Below is a small trained network, with its code and all its weights. Each question gives an input and a target symbol and asks what happens when units are switched off, that is, made to give their printed mean instead of their output.

import numpy as np


def w(rows, s, z=0):
    codes = np.array(rows[::2]) - 128.0
    scale = np.full(codes.shape[1], s)
    scale[-1] = z or s
    return codes * scale


def f(y):
    return y / 2 * (1 + np.tanh(0.7978845608 * (y + 0.044715 * y**3)))


def softmax(a):
    e = np.exp(a - a.max(-1, keepdims=True))
    return e / e.sum(-1, keepdims=True)


def log_softmax(a):
    a = a - a.max(-1, keepdims=True)
    return a - np.log(np.exp(a).sum(-1, keepdims=True))


def net(x, mask):
    ids = ['Δαζθσφ'.index(c) for c in x.split()]
    T = len(ids)
    res = E[ids] + P[:T]
    r = res
    for j in range(3):
        rows = slice(2 * j, 2 * j + 2)
        q, k, v = (r @ M[0][rows].T for M in (Q, K, V))
        z = softmax(np.where(np.tri(T) > 0, q @ k.T / 2**0.5, -1e9)) @ v
        o = O[0][rows]
        res = res + np.where(mask[j], z, o[:, -1]) @ o[:, :-1]
    y = f(res @ A[0][:, :-1].T + A[0][:, -1])
    res = res + np.where(mask[3:15], y, B[0][:, -1]) @ B[0][:, :-1]
    return log_softmax(res[-1] @ U[:, :-1].T + U[:, -1])


Q, K, V, O, A, B = {}, {}, {}, {}, {}, {}
E = w([
[252,84,93,162,183],'Δ',
[163,190,232,133,68],'α',
[100,28,62,149,149],'ζ',
[109,148,170,175,170],'θ',
[173,169,81,183,159],'σ',
[237,232,105,134,47],'φ',
],0.015)
P = w([
[2,174,47,105,137],'0',
[124,132,151,168,32],'1',
[126,153,124,121,65],'2',
[121,144,149,128,117],'3',
[122,148,146,106,139],'4',
[130,164,153,87,162],'5',
],0.0077)
Q[0] = w([
[139,161,75,109,145],'H0',
[88,123,110,99,184],'H0',
[4,218,138,134,155],'H1',
[158,155,225,80,162],'H1',
[140,214,71,167,64],'H2',
[106,158,171,145,170],'H2',
],0.016)
K[0] = w([
[114,142,68,183,146],'H0',
[102,91,30,159,81],'H0',
[7,200,162,108,154],'H1',
[100,190,49,3,207],'H1',
[131,200,57,118,67],'H2',
[134,136,187,183,138],'H2',
],0.014)
V[0] = w([
[86,213,134,8,125],'H0',
[106,44,132,103,66],'H0',
[119,173,138,134,144],'H1',
[116,157,87,51,194],'H1',
[225,101,185,74,172],'H2',
[112,142,172,174,114],'H2',
],0.012)
O[0] = w([
[115,75,193,174,154,4],'H0',
[107,77,69,41,159,31],'H0',
[135,162,160,160,127,122],'H1',
[171,107,181,185,65,62],'H1',
[118,151,3,48,36,68],'H2',
[110,182,121,133,162,138],'H2',
],0.0079,0.0038)
A[0] = w([
[135,223,200,141,122,126],'N0',
[113,119,172,93,133,79],'N1',
[106,162,92,62,135,115],'N2',
[203,57,116,60,143,69],'N3',
[51,162,191,102,127,254],'N4',
[102,95,129,109,122,234],'N5',
[54,154,155,61,107,79],'N6',
[25,180,69,162,60,249],'N7',
[248,77,140,144,95,134],'N8',
[171,134,63,183,142,69],'N9',
[97,78,138,123,151,71],'N10',
[81,116,211,66,82,85],'N11',
],0.012,0.0042)
B[0] = w([
[118,131,93,66,168,248],'N0',
[112,114,153,124,107,124],'N1',
[96,138,135,173,150,149],'N2',
[77,182,95,146,85,170],'N3',
[216,90,114,142,40,178],'N4',
[137,125,108,131,159,139],'N5',
[110,136,154,117,71,125],'N6',
[192,69,167,142,156,168],'N7',
[147,104,82,162,86,196],'N8',
[77,135,186,132,125,182],'N9',
[125,151,117,126,117,136],'N10',
[82,113,248,118,145,143],'N11',
],0.016,0.012)
U = w([
[195,41,100,165,179,253],'Δ',
[111,172,34,2,119,139],'α',
[94,84,113,56,115,46],'ζ',
[121,176,152,150,185,82],'θ',
[77,20,56,79,168,45],'σ',
[117,122,103,162,108,61],'φ',
],0.0073,0.0037)

Each question gives the input, a string of symbols that net reads in full, and the target symbol t.
The units are the heads (2 rows each of Q, K, V and O) and the neurons (one row each of A and B). Each row of codes is followed by its name. A weight is (code - 128) times the scale printed after its matrix; where a second scale follows, it is the last column's (O, A, B and U).
mask holds one flag per unit, heads first, then neurons. A switched-off unit (its flag False) gives its mean, the last column of its rows in O or B, instead of its output. The means were averaged over made-up inputs and are rounded, as every weight is.
A unit's drop is (log p(t) with every unit on - log p(t) with that unit switched off) / (log p(t) with every unit on - log p(t) with every unit switched off).
The circuit of an input: a set's keep is (log p(t) with only the set's units on - log p(t) with every unit switched off) / (log p(t) with every unit on - log p(t) with every unit switched off). Starting from the 12 units with the biggest drops (on a tie, the unit counted first), units are removed one at a time, each time the one whose removal leaves the highest keep (on an exact tie, the one counted first), for as long as the keep stays at least 0.8.
units of the circuit, in order: the units of the circuit, biggest drop first
k most important neurons: the k neurons with the biggest drops, biggest first
drop when u is switched off: that unit's drop, to one decimal
input ζ ζ ζ σ, target θ: 4 most important neurons => N4; N0; N8; N9
input ζ α θ, target Δ: 3 most important neurons => N4; N7; N3
input φ σ σ ζ Δ, target φ: most important neuron => N0
input φ α Δ Δ, target α: 4 most important neurons => N3; N7; N4; N11
input σ θ α, target Δ: units of the circuit, in order => N4; H0
input Δ Δ φ Δ θ, target Δ: 2 most important neurons => N7; N3
input Δ Δ φ, target Δ: units of the circuit, in order => N7; N3
input ζ α Δ Δ σ, target θ: units of the circuit, in order => N4; N8; N0
input θ Δ α θ Δ φ, target Δ: 3 most important neurons => N7; N3; N8
input φ ζ Δ σ ζ α, target ζ: units of the circuit, in order => N11; N0; H0; N4
input ζ σ ζ ζ, target α: 2 most important neurons => N7; N3
input Δ φ Δ, target φ: 2 most important neurons => N0; N8
input Δ α φ α Δ α, target ζ: drop when H2 is switched off => 0.1
input φ Δ θ φ Δ, target α: drop when H2 is switched off => 0.9
input ζ Δ φ α ζ ζ, target α: drop when H2 is switched off => 0.2
